Below is a small trained network, with its code and all its weights. Each question gives an input and a target symbol and asks what happens when units are switched off, that is, made to give their printed mean instead of their output.

import numpy as np


def w(rows, s, z=0):
    codes = np.array(rows[::2]) - 128.0
    scale = np.full(codes.shape[1], s)
    scale[-1] = z or s
    return codes * scale


def f(y):
    return y / 2 * (1 + np.tanh(0.7978845608 * (y + 0.044715 * y**3)))


def softmax(a):
    e = np.exp(a - a.max(-1, keepdims=True))
    return e / e.sum(-1, keepdims=True)


def log_softmax(a):
    a = a - a.max(-1, keepdims=True)
    return a - np.log(np.exp(a).sum(-1, keepdims=True))


def net(x, mask):
    ids = ['ΞΨγδεζηλπφω'.index(c) for c in x.split()]
    T = len(ids)
    res = E[ids] + P[:T]
    r = res
    for j in range(2):
        rows = slice(4 * j, 4 * j + 4)
        q, k, v = (r @ M[0][rows].T for M in (Q, K, V))
        z = softmax(np.where(np.tri(T) > 0, q @ k.T / 4**0.5, -1e9)) @ v
        o = O[0][rows]
        res = res + np.where(mask[j], z, o[:, -1]) @ o[:, :-1]
    y = f(res @ A[0][:, :-1].T + A[0][:, -1])
    res = res + np.where(mask[2:6], y, B[0][:, -1]) @ B[0][:, :-1]
    return log_softmax(res[-1] @ U[:, :-1].T + U[:, -1])


Q, K, V, O, A, B = {}, {}, {}, {}, {}, {}
E = w([
[71,175,190],'Ξ',
[70,237,143],'Ψ',
[180,70,54],'γ',
[172,58,115],'δ',
[78,67,152],'ε',
[171,183,55],'ζ',
[99,106,213],'η',
[174,178,45],'λ',
[135,13,61],'π',
[111,254,107],'φ',
[109,70,180],'ω',
],0.011)
P = w([
[81,116,134],'0',
[191,144,54],'1',
[163,151,34],'2',
[141,152,12],'3',
[117,144,16],'4',
[105,138,2],'5',
],0.0092)
Q[0] = w([
[116,47,154],'h1',
[172,83,162],'h1',
[110,107,180],'h1',
[78,179,156],'h1',
[146,59,3],'h2',
[102,97,157],'h2',
[165,119,218],'h2',
[94,156,68],'h2',
],0.013)
K[0] = w([
[195,224,109],'h1',
[213,99,107],'h1',
[247,99,93],'h1',
[141,144,67],'h1',
[28,132,147],'h2',
[95,188,120],'h2',
[185,199,84],'h2',
[35,103,255],'h2',
],0.0096)
V[0] = w([
[125,71,186],'h1',
[153,48,122],'h1',
[123,58,97],'h1',
[59,155,188],'h1',
[67,74,186],'h2',
[113,155,187],'h2',
[22,146,248],'h2',
[118,20,143],'h2',
],0.011)
O[0] = w([
[78,103,131,21],'h1',
[27,198,75,133],'h1',
[86,185,42,211],'h1',
[100,3,198,63],'h1',
[57,50,185,214],'h2',
[136,88,172,50],'h2',
[100,58,197,122],'h2',
[27,59,68,254],'h2',
],0.008,0.002)
A[0] = w([
[147,26,225,251],'n1',
[212,51,120,225],'n2',
[221,204,172,222],'n3',
[186,2,47,206],'n4',
],0.0065,0.0012)
B[0] = w([
[52,221,145,253],'n1',
[99,158,207,172],'n2',
[247,1,80,247],'n3',
[137,209,159,252],'n4',
],0.0061,0.0045)
U = w([
[94,63,97,50],'Ξ',
[113,249,204,4],'Ψ',
[210,162,89,131],'γ',
[223,63,168,47],'δ',
[57,204,89,101],'ε',
[199,128,84,178],'ζ',
[184,203,222,192],'η',
[112,147,69,253],'λ',
[121,43,59,46],'π',
[128,253,104,147],'φ',
[92,108,131,215],'ω',
],0.007,0.0023)

Each question gives the input, a string of symbols that net reads in full, and the target symbol t.
The units are the heads (4 rows each of Q, K, V and O) and the neurons (one row each of A and B). Each row of codes is followed by its name. A weight is (code - 128) times the scale printed after its matrix; where a second scale follows, it is the last column's (O, A, B and U).
mask holds one flag per unit, heads first, then neurons. A switched-off unit (its flag False) gives its mean, the last column of its rows in O or B, instead of its output. The means were averaged over made-up inputs and are rounded, as every weight is.
A unit's drop is (log p(t) with every unit on - log p(t) with that unit switched off) / (log p(t) with every unit on - log p(t) with every unit switched off).
The circuit of an input: a set's keep is (log p(t) with only the set's units on - log p(t) with every unit switched off) / (log p(t) with every unit on - log p(t) with every unit switched off). Starting from all 6 units, units are removed one at a time, each time the one whose removal leaves the highest keep (on an exact tie, the one counted first), for as long as the keep stays at least 0.8.
units of the circuit, in order: the units of the circuit, biggest drop first
k most important neurons: the k neurons with the biggest drops, biggest first
drop of u: that unit's drop, to one decimal
input π δ ζ φ, target ε: units of the circuit, in order	(h1; h2)
input λ φ ζ δ φ Ξ, target γ: units of the circuit, in order	(h2; h1; n3)
input λ φ φ, target γ: units of the circuit, in order	(h2; n3)
input φ δ Ψ, target δ: units of the circuit, in order	(h1; n3; h2)
input π ζ λ ω ζ, target ε: units of the circuit, in order	(h1; h2)
input λ λ ω, target γ: units of the circuit, in order	(h2; h1; n3)
input λ δ Ψ λ, target γ: most important neuron	(n3)
input φ ζ δ, target δ: units of the circuit, in order	(h2; n3; h1)
input Ψ λ γ, target η: units of the circuit, in order	(h1; h2; n1; n2)
input λ δ λ ζ φ, target γ: units of the circuit, in order	(h2; n3; h1)
input Ψ φ π ω ζ, target η: units of the circuit, in order	(h1; h2; n2)
input Ψ γ ζ, target η: 2 most important neurons	(n1; n2)
input Ξ Ξ π, target Ψ: 2 most important neurons	(n1; n4)
input γ π ω, target φ: most important neuron	(n3)
input Ψ Ξ Ξ Ψ Ξ, target η: 2 most important neurons	(n1; n2)
input Ξ ω ζ, target Ψ: drop of h2	0.6
input φ ζ γ, target δ: drop of n3	0.4
input λ λ η, target γ: drop of n2	0.0
